Input: 134  102  150  130  137
Output: 130
Input: 121  103  136  115  130  150
Output: 130
Input: 129  107  135  111  151  146
Output: 151
Input: 121  135  151  119  101  132
Output: 101
Input: 142  124  105  144  142  113  107
Output: 113
Input: 149  131  156  144  134  154  127
Output: 154
Input: 106  134  108  108
Output: 108
Input: 147  144  104  137  154  125
Output: 154
---
((132, 125, 131, 125, 131), (148, 111, 143, 113, 142), (106, 147, 110, 145, 112)) --> 143, 148
(101, 141, 142, 137, 109, 132, 127) --> 137, 142
(116, 123, 103, 154, 110) --> 103, 154
(129, 141, 112, 134, 149) --> 112, 149
(153, 118, 136, 120, 133, 120, 139) --> 120, 153
(123, 116, 102, 131, 126, 130, 133) --> 131, 133
((127, 125, 135, 123, 123, 123, 126), (114, 120, 125, 124, 126, 123, 117), (136, 155, 128, 131, 136, 120, 125)) --> 124, 155
(145, 151, 135, 112, 118, 129, 106) --> 112, 151
---
[132 140 140 139 150 137] out 137, 132

[[103 133 136 104 106]
 [146 132 149 132 146]
 [111 123 151 113 128]] out 106, 111

[148 108 147 151 101] out 101, 148

[147 133 133 153 111] out 111, 147

[118 116 124 105 130 153] out 153, 118

[[107 124 136 123 117]
 [119 125 134 125 154]
 [100 117 135 126 113]] out 117, 100

[133 131 123 147 155] out 155, 133

[128 135 143 139 107] out 107, 128

[[130 130 131 130 150]
 [127 142 131 129 123]
 [130 130 131 130 149]] out 150, 130
---
[129 132 107 120 149 128] => 129, 128

[137 126 155 142 121] => 137, 121

[[152 116 114 117 135 115]
 [128 131 142 120 150 134]] => 152, 134

[101 127 123 133] => 101, 133

[[132 125 155 130 129 138 118]
 [135 128 138 130 132 146 133]
 [119 123 138 130 123 132 131]] => 132, 131

[152 152 154 135 135] => 152, 135
---
array([129, 103, 127, 128]): 127

array([127, 138, 155, 138, 126, 143, 146]): 127

array([155, 102, 147, 103, 146, 150, 100]): 102

array([[113, 147, 151, 114, 147],
       [139, 119, 117, 139, 119],
       [125, 134, 136, 125, 134]]): 114

array([138, 121, 116, 111, 150, 108, 118]): 111

array([120, 158, 123, 124, 108]): 120

array([153, 155, 150, 140, 135, 147, 106]): 135

array([110, 106, 104, 119, 125, 110]): 106
---
[[117 143 114 147]
 [137 146 110 132]
 [103 119 131 116]] >> 146

[[104 130 143 108]
 [147 156 139 127]] >> 130

[[141 126 111 137]
 [140 149 129 127]
 [145 133 135 123]] >> 149

[[130 130 135 133]
 [129 129 151 133]] >> 130

[[158 135 152 111]
 [110 116 107 136]] >> 135

[[139 135 116 126]
 [135 127 102 139]] >> 135

[[134 129 102 145]
 [125 137 132 131]
 [148 137 148 130]] >> 137
---
[135 152 113 103 118 109 138] --> 138, 135

[124 140 145 127 126 114 151] --> 151, 124

[152 119 113 143 117] --> 117, 152

[130 143 147 113 119 149 152] --> 152, 130

[103 120 120 125 113] --> 113, 103

[[118 128 124 136 123 119]
 [102 128 134 119 129 129]
 [146 132 134 121 127 140]] --> 119, 146

[[111 154 116 151 155 129]
 [145 101 140 105 101 127]
 [144 103 140 106 102 127]] --> 129, 144

[[154 131 106 120]
 [157 131 103 119]] --> 120, 157

[[106 116 154 110 146 154 110]
 [151 140  99 150 105 106 148]] --> 110, 151
---
[108 107 154 113 148 152 111] | 148
[147 100 154 149 103] | 154
[148 147 147 105] | 147
[153  99 144 102 105 144] | 102
[152 150 151  99 146 102] | 99
[153 104 138 100] | 104
---
[[115 149 118 146 149 129]
 [115 148 119 145 148 129]
 [114 150 118 147 150 129]
 [115 148 119 145 149 129]
 [114 149 118 146 150 129]
 [141 108 137 111 108 127]
 [141 107 138 110 106 127]
 [114 150 118 147 150 129]
 [141 109 137 111 108 127]
 [140 109 137 112 109 127]
 [115 149 118 146 149 129]
 [115 148 118 145 149 129]] → 140

[[132 129 128 121 136 122 121 131 126 129  99 131 139 126]
 [151 132 132 136 128 133 136 130 134 142 116 135 116 133]
 [121 128 117 138 130 125 116 143 125 127 118 143 130 131]
 [138 128 129 120 123 125 123 121 132 125 122 152 132 126]
 [147 125 134 124 140 127 121 137 121 121 148 130 123 144]
 [122 127 139 132 135 122 128 122 134 131 125 125 123 125]
 [123 128 110 128 132 133 125 135 130 144 114 129 144 134]
 [118 126 139 125 127 124 122 124 133 127 103 114 130 122]
 [120 131 121 134 127 136 131 131 133 133 103 139 137 127]
 [124 130 121 126 126 129 127 118 127 113 101 158 130 134]] → 118

[[126 128 145 125 104 154 142 106 112 144 126 118 130 153 116]
 [126 128 144 125 105 153 142 107 113 143 126 118 130 152 117]
 [132 130 111 134 158 101 114 155 148 113 132 142 128 103 144]
 [126 128 146 125 101 156 144 103 111 145 126 117 130 154 115]
 [132 130 111 134 158 101 115 156 148 113 132 142 128 103 144]
 [132 130 112 134 157 103 115 154 147 114 132 141 128 104 143]
 [126 128 146 125 102 156 143 104 111 145 126 117 130 154 115]] → 132

[[130 122  99 118 132 138]
 [129 130 141 128 128 126]
 [129 127 127 126 128 128]
 [127 128 132 128 126 128]
 [127 129 134 128 125 128]
 [124 127 127 130 125 131]
 [124 130 141 128 128 129]] → 127

[[150 131 107 110 148 145 130 132 132 117 123 122 120 137 141 122]
 [151 131 106 109 149 145 130 132 132 117 123 122 120 137 142 121]
 [108 127 150 147 110 114 127 126 126 140 135 135 137 121 117 136]
 [107 126 152 149 109 112 127 126 126 141 135 135 138 121 116 136]
 [152 131 105 108 150 146 130 132 132 116 122 122 120 137 142 121]
 [108 126 150 147 110 113 127 126 126 140 135 135 137 121 117 136]
 [109 127 149 147 111 114 128 126 126 139 134 135 137 121 117 136]
 [151 131 106 109 149 145 130 131 132 117 123 122 120 137 141 121]
 [150 131 107 110 149 145 131 132 132 117 123 123 120 137 141 122]
 [107 126 151 148 109 113 127 126 126 140 135 135 137 121 116 136]
 [107 126 151 148 109 113 127 126 126 140 135 135 137 121 116 136]] → 150

[[119 103 140 145 121 133 132 131 142]
 [122 117 131 124 140 131 113 111 142]
 [120 139 124 138 133 126 153 122 137]
 [114 123 110 112 107 133 116 126 130]
 [139 124 112 132 142 116 142 126 142]
 [111 128 136 123 127 113 112 127 136]
 [112 121 135 126 143 118 111 122 142]
 [136 119 128 140 125 115 128 140 142]
 [125 128 133 114 138 120 101 120 142]
 [151 133 114 134 141 142 134 125 135]
 [124 132 111 126 116 105 119 147 138]] → 125

[[128 118 148 109 135 114 122 119 119 125 125 120 135 131 119 138]
 [135 124 136 143 114 128 142 141 125 133 130 137 136 135 115 143]
 [118 141 119 125 128 124 107 126 129 133 139 120 107 121 134 128]
 [120 132 108 122 140 132 123 124 132 131 125 128 113 116 141 112]
 [125 131 106 130 137 139 133 126 136 128 122 133 121 119 142 107]
 [119 133 106 128 134 129 123 132 129 140 130 131 105 115 136 121]
 [122 146 119 129 128 134 110 121 137 121 136 118 118 127 141 116]
 [120 134 129 121 126 116 109 130 122 138 139 120 108 122 124 141]
 [121 116 122 107 146 119 126 122 121 136 119 128 117 116 129 125]
 [129 123 134 112 142 129 127 112 130 114 118 121 141 130 135 114]
 [136 117 145 121 132 128 138 120 127 116 119 127 151 137 123 127]] → 121

[[132 123 123 123 134 124 133 133 124]
 [144 109 110 109 151 114 148 148 112]
 [114 146 144 145 107 141 109 110 143]
 [130 126 126 126 131 126 130 130 126]
 [112 148 146 147 105 143 107 107 145]] → 114

[[131 127 132 126 152 128 127 135 129 145 131 125]
 [131 126 132 127 151 128 127 135 129 144 131 125]
 [131 127 132 126 154 128 127 135 129 146 132 125]
 [131 126 132 127 153 128 127 135 129 146 132 125]
 [130 126 131 127 151 128 127 134 129 144 131 125]
 [131 127 132 126 154 128 127 135 129 146 132 125]
 [130 127 131 126 152 128 127 135 129 145 131 125]
 [131 127 132 126 153 128 127 135 129 146 132 125]] → 131
